Here is a tiny trained network, its code and every weight. The questions are about switching its units off for an input and a class, where a switched-off unit gives its printed mean instead of its output.

import numpy as np


def w(rows, s, z=0):
    codes = np.array(rows[::2]) - 128.0
    scale = np.full(codes.shape[1], s)
    scale[-1] = z or s
    return codes * scale


def norm(h):
    return h / np.sqrt((h * h).mean(-1, keepdims=True) + 1e-5)


def f(y):
    return y / 2 * (1 + np.tanh(0.7978845608 * (y + 0.044715 * y**3)))


def log_softmax(a):
    a = a - a.max(-1, keepdims=True)
    return a - np.log(np.exp(a).sum(-1, keepdims=True))


def net(x, mask):
    res = np.array(x, float).reshape(1, 3) / 4 @ E
    u = 0
    for l in range(2):
        y = f(norm(res) @ A[l][:, :-1].T + A[l][:, -1])
        res = res + np.where(mask[u : u + 11], y, B[l][:, -1]) @ B[l][:, :-1]
        u += 11
    return log_softmax(norm(res)[-1] @ U[:, :-1].T + U[:, -1])


A, B = {}, {}
E = w([
[177,123,2,91,173,177,168],'x0',
[126,135,108,65,70,213,37],'x1',
[193,123,138,97,83,107,152],'x2',
],0.0094)
A[0] = w([
[201,164,126,110,75,68,137,2],'0.n1',
[25,103,53,201,149,153,104,48],'0.n2',
[61,151,148,218,122,106,81,103],'0.n3',
[95,116,158,119,86,139,87,49],'0.n4',
[182,130,142,166,169,73,210,72],'0.n5',
[140,107,77,135,100,218,144,100],'0.n6',
[140,66,70,143,210,169,166,81],'0.n7',
[183,140,137,86,95,180,88,61],'0.n8',
[254,95,152,108,100,110,150,17],'0.n9',
[130,143,122,68,209,136,150,12],'0.n10',
[102,140,193,144,122,124,84,81],'0.n11',
],0.0093,0.0032)
B[0] = w([
[64,67,176,99,139,112,187,147],'0.n1',
[6,80,150,37,150,113,172,210],'0.n2',
[191,100,140,94,54,104,163,245],'0.n3',
[165,131,112,171,126,108,157,171],'0.n4',
[103,184,43,223,133,145,106,253],'0.n5',
[182,185,173,182,136,116,144,203],'0.n6',
[197,164,226,95,114,117,99,231],'0.n7',
[74,176,72,160,129,108,123,190],'0.n8',
[2,69,92,46,88,83,180,172],'0.n9',
[195,108,191,140,118,120,128,142],'0.n10',
[202,170,149,136,104,72,146,205],'0.n11',
],0.0079,0.0054)
A[1] = w([
[24,163,95,151,97,157,155,2],'1.n1',
[80,95,149,92,99,94,138,150],'1.n2',
[95,142,150,180,74,139,140,26],'1.n3',
[124,173,41,171,106,92,144,146],'1.n4',
[192,195,111,149,102,127,134,91],'1.n5',
[32,127,187,76,177,103,139,195],'1.n6',
[136,80,90,158,123,82,166,248],'1.n7',
[136,63,129,77,48,123,171,164],'1.n8',
[187,128,47,65,208,154,182,184],'1.n9',
[113,132,111,102,12,202,78,66],'1.n10',
[120,152,55,97,55,96,179,66],'1.n11',
],0.011,0.0031)
B[1] = w([
[200,132,254,126,117,132,152,179],'1.n1',
[129,82,126,57,136,142,111,221],'1.n2',
[185,52,133,108,140,145,191,172],'1.n3',
[115,172,102,147,130,161,110,255],'1.n4',
[181,167,153,92,166,201,91,233],'1.n5',
[91,108,73,76,155,185,121,249],'1.n6',
[102,111,66,113,107,164,42,243],'1.n7',
[126,145,84,77,182,198,170,234],'1.n8',
[106,45,195,151,19,23,164,254],'1.n9',
[75,91,63,236,154,36,161,236],'1.n10',
[97,116,213,94,233,180,91,219],'1.n11',
],0.0087,0.0053)
U = w([
[33,33,134,53,149,101,158,220],'0',
[143,152,72,250,143,79,103,236],'1',
[237,91,215,107,40,70,139,17],'2',
[190,178,143,64,210,229,96,5],'3',
],0.015,0.0016)

Each question gives the input, the list of numbers given to net, and the class t.
The units are the neurons (one row each of A and B). Each row of codes is followed by its name. A weight is (code - 128) times the scale printed after its matrix; where a second scale follows, it is the last column's (A, B and U).
mask holds one flag per neuron, layer by layer. A switched-off neuron (its flag False) gives its mean, the last column of its row in B, instead of its output. The means were averaged over made-up inputs and are rounded, as every weight is.
A unit's drop is (log p(t) with every unit on - log p(t) with that unit switched off) / (log p(t) with every unit on - log p(t) with every unit switched off).
The circuit of an input: a set's keep is (log p(t) with only the set's units on - log p(t) with every unit switched off) / (log p(t) with every unit on - log p(t) with every unit switched off). Starting from the 12 units with the biggest drops (on a tie, the unit counted first), units are removed one at a time, each time the one whose removal leaves the highest keep (on an exact tie, the one counted first), for as long as the keep stays at least 0.8.
circuit, biggest first: the units of the circuit, biggest drop first
most important unit: the unit with the biggest drop
top k neurons: the k neurons with the biggest drops, biggest first
top k neurons in layer l: the k neurons of layer l with the biggest drops, biggest first
drop of u: that unit's drop, to one decimal
input [6,2,5], class 2: top 4 neurons : 1.n9; 0.n6; 0.n2; 0.n7
input [-8,8,8], class 0: circuit, biggest first : 0.n7; 1.n10
input [4,-6,-2], class 1: most important unit : 0.n5
input [-4,6,6], class 0: top 3 neurons in layer 0 : 0.n5; 0.n9; 0.n1
input [8,0,-7], class 2: circuit, biggest first : 1.n9; 0.n7
input [8,-7,-6], class 2: circuit, biggest first : 1.n9; 0.n7
input [7,-5,6], class 2: top 3 neurons : 1.n9; 0.n7; 0.n2
input [6,-6,5], class 1: top 4 neurons in layer 0 : 0.n5; 0.n2; 0.n3; 0.n9
input [5,2,4], class 2: top 2 neurons : 1.n9; 0.n6
input [-6,-4,-3], class 2: top 2 neurons : 0.n3; 1.n10
input [0,2,-2], class 3: top 2 neurons in layer 1 : 1.n9; 1.n1
input [2,-3,5], class 0: top 2 neurons in layer 0 : 0.n9; 0.n1
input [3,5,-6], class 0: top 2 neurons in layer 0 : 0.n2; 0.n5
input [-6,1,-4], class 2: most important unit : 0.n11
input [7,0,8], class 0: top 4 neurons : 0.n9; 1.n9; 1.n11; 1.n8
input [8,-5,0], class 2: top 2 neurons : 1.n9; 0.n7
input [4,-2,7], class 0: top 2 neurons : 0.n9; 1.n9
input [7,2,-2], class 2: drop of 1.n9 : 0.3
input [-3,8,-2], class 1: drop of 1.n10 : 0.2
input [7,-4,1], class 2: circuit, biggest first : 1.n9
input [-7,3,8], class 0: drop of 0.n9 : 0.2
